Here is a tiny trained network, its code and every weight. The questions are about switching its units off for an input and a class, where a switched-off unit gives its printed mean instead of its output.

import numpy as np


def w(rows, s, z=0):
    codes = np.array(rows[::2]) - 128.0
    scale = np.full(codes.shape[1], s)
    scale[-1] = z or s
    return codes * scale


def norm(h):
    return h / np.sqrt((h * h).mean(-1, keepdims=True) + 1e-5)


def f(y):
    return y / 2 * (1 + np.tanh(0.7978845608 * (y + 0.044715 * y**3)))


def log_softmax(a):
    a = a - a.max(-1, keepdims=True)
    return a - np.log(np.exp(a).sum(-1, keepdims=True))


def net(x, mask):
    res = np.array(x, float).reshape(1, 7) / 4 @ E
    u = 0
    for l in range(2):
        y = f(norm(res) @ A[l][:, :-1].T + A[l][:, -1])
        res = res + np.where(mask[u : u + 7], y, B[l][:, -1]) @ B[l][:, :-1]
        u += 7
    return log_softmax(norm(res)[-1] @ U[:, :-1].T + U[:, -1])


A, B = {}, {}
E = w([
[119,129,137,122,129,126,120,127,126,120],'x0',
[155,45,131,164,153,138,62,2,76,175],'x1',
[133,135,126,131,130,128,133,123,136,134],'x2',
[134,122,117,115,124,137,134,118,123,115],'x3',
[128,121,130,168,46,61,100,91,201,109],'x4',
[210,130,221,45,87,116,132,116,112,189],'x5',
[134,122,122,144,128,128,134,141,135,147],'x6',
],0.0084)
A[0] = w([
[177,184,181,73,180,184,131,147,93,190,109],'L0N1',
[86,163,96,171,127,136,155,174,169,44,67],'L0N2',
[74,96,102,199,164,133,104,42,76,147,115],'L0N3',
[142,60,158,92,185,92,88,81,131,190,4],'L0N4',
[95,174,68,108,175,97,143,179,150,112,161],'L0N5',
[112,142,121,161,254,191,153,137,106,98,134],'L0N6',
[106,104,107,205,139,99,163,124,155,43,197],'L0N7',
],0.0084,0.0038)
B[0] = w([
[69,147,133,164,107,254,115,206,158,74,230],'L0N1',
[184,151,145,191,97,106,71,87,77,109,201],'L0N2',
[37,139,97,50,122,142,145,131,141,176,253],'L0N3',
[229,116,131,140,147,124,100,105,118,98,195],'L0N4',
[186,71,197,158,141,145,182,188,163,42,200],'L0N5',
[151,160,135,61,155,20,190,79,37,225,228],'L0N6',
[130,129,161,144,129,168,97,105,199,151,212],'L0N7',
],0.0093,0.0074)
A[1] = w([
[181,102,198,108,184,1,226,151,110,96,5],'L1N1',
[141,115,174,111,214,151,130,112,70,160,97],'L1N2',
[188,118,146,99,42,120,110,128,142,124,145],'L1N3',
[217,123,182,174,86,194,81,49,33,160,145],'L1N4',
[119,182,162,118,66,138,131,194,170,122,190],'L1N5',
[173,110,172,132,175,211,154,145,68,124,132],'L1N6',
[183,39,142,152,112,116,83,75,155,135,118],'L1N7',
],0.0091,0.0029)
B[1] = w([
[127,180,67,101,172,204,5,113,195,151,196],'L1N1',
[179,125,75,125,117,37,113,169,128,147,211],'L1N2',
[121,145,92,142,138,71,184,127,81,208,207],'L1N3',
[145,196,120,160,115,106,125,159,173,95,254],'L1N4',
[107,70,111,98,113,64,175,80,47,156,241],'L1N5',
[126,90,123,109,176,171,70,115,174,92,241],'L1N6',
[81,108,172,161,126,171,159,146,103,80,222],'L1N7',
],0.012,0.0069)
U = w([
[192,178,86,125,183,162,3,161,181,118,94],'0',
[126,139,75,91,135,44,171,93,55,247,251],'1',
[146,157,186,226,50,87,159,120,146,82,192],'2',
[40,58,132,132,111,167,79,44,204,187,17],'3',
[121,34,177,77,108,186,177,188,74,104,68],'4',
],0.019,0.0024)

Each question gives the input, the list of numbers given to net, and the class t.
The units are the neurons (one row each of A and B). Each row of codes is followed by its name. A weight is (code - 128) times the scale printed after its matrix; where a second scale follows, it is the last column's (A, B and U).
mask holds one flag per neuron, layer by layer. A switched-off neuron (its flag False) gives its mean, the last column of its row in B, instead of its output. The means were averaged over made-up inputs and are rounded, as every weight is.
A unit's drop is (log p(t) with every unit on - log p(t) with that unit switched off) / (log p(t) with every unit on - log p(t) with every unit switched off).
The circuit of an input: a set's keep is (log p(t) with only the set's units on - log p(t) with every unit switched off) / (log p(t) with every unit on - log p(t) with every unit switched off). Starting from the 12 units with the biggest drops (on a tie, the unit counted first), units are removed one at a time, each time the one whose removal leaves the highest keep (on an exact tie, the one counted first), for as long as the keep stays at least 0.8.
circuit, biggest first: the units of the circuit, biggest drop first
k most important neurons: the k neurons with the biggest drops, biggest first
top k neurons in layer l: the k neurons of layer l with the biggest drops, biggest first
drop of u: that unit's drop, to one decimal
input [3,-3,-6,4,0,1,-8], class 4: 2 most important neurons : L0N6, L0N5
input [-5,1,2,-8,1,-3,-6], class 3: circuit, biggest first : L0N7
input [8,-5,-1,4,2,2,5], class 1: 3 most important neurons : L1N5, L0N6, L0N1
input [6,1,-2,1,-4,5,1], class 0: top 3 neurons in layer 1 : L1N6, L1N7, L1N4
input [-4,0,-6,1,-3,0,-4], class 0: 2 most important neurons : L0N3, L0N6
input [5,3,5,1,7,1,-5], class 2: 3 most important neurons : L1N1, L1N7, L1N6
input [8,2,4,-8,1,5,-3], class 2: 3 most important neurons : L1N1, L1N4, L0N6
input [-4,-6,3,2,-1,6,7], class 4: 2 most important neurons : L0N1, L0N6
input [-2,2,6,4,6,6,4], class 2: 2 most important neurons : L0N6, L0N3
input [-4,2,-6,-2,6,4,-1], class 2: 3 most important neurons : L0N6, L1N7, L0N3
input [8,4,0,6,1,3,-7], class 2: 4 most important neurons : L0N6, L1N1, L1N4, L1N7
input [5,-8,-1,-3,-1,1,7], class 4: 4 most important neurons : L0N6, L1N5, L0N5, L1N4
input [3,5,3,-6,0,-4,3], class 1: 3 most important neurons : L0N1, L1N6, L0N6
input [4,2,-4,0,0,8,-1], class 0: circuit, biggest first : L1N4
input [-1,-8,2,5,1,1,-2], class 1: 2 most important neurons : L1N5, L0N1
input [-4,-4,-2,-1,0,3,6], class 4: 2 most important neurons : L0N6, L0N1
input [-5,2,4,0,-1,7,-7], class 0: top 2 neurons in layer 1 : L1N6, L1N4
input [2,-7,1,4,8,2,-1], class 1: 2 most important neurons : L1N5, L1N3
input [1,8,-1,-2,-1,2,5], class 0: drop of L1N4 : 0.1
input [-7,-2,1,7,-6,5,8], class 4: circuit, biggest first : L0N1
input [5,-8,4,-3,2,8,3], class 1: drop of L1N5 : 1.7
input [-7,2,-5,-7,-5,-5,-6], class 1: drop of L0N3 : 0.1
input [6,3,2,3,2,5,8], class 2: drop of L0N6 : 0.3
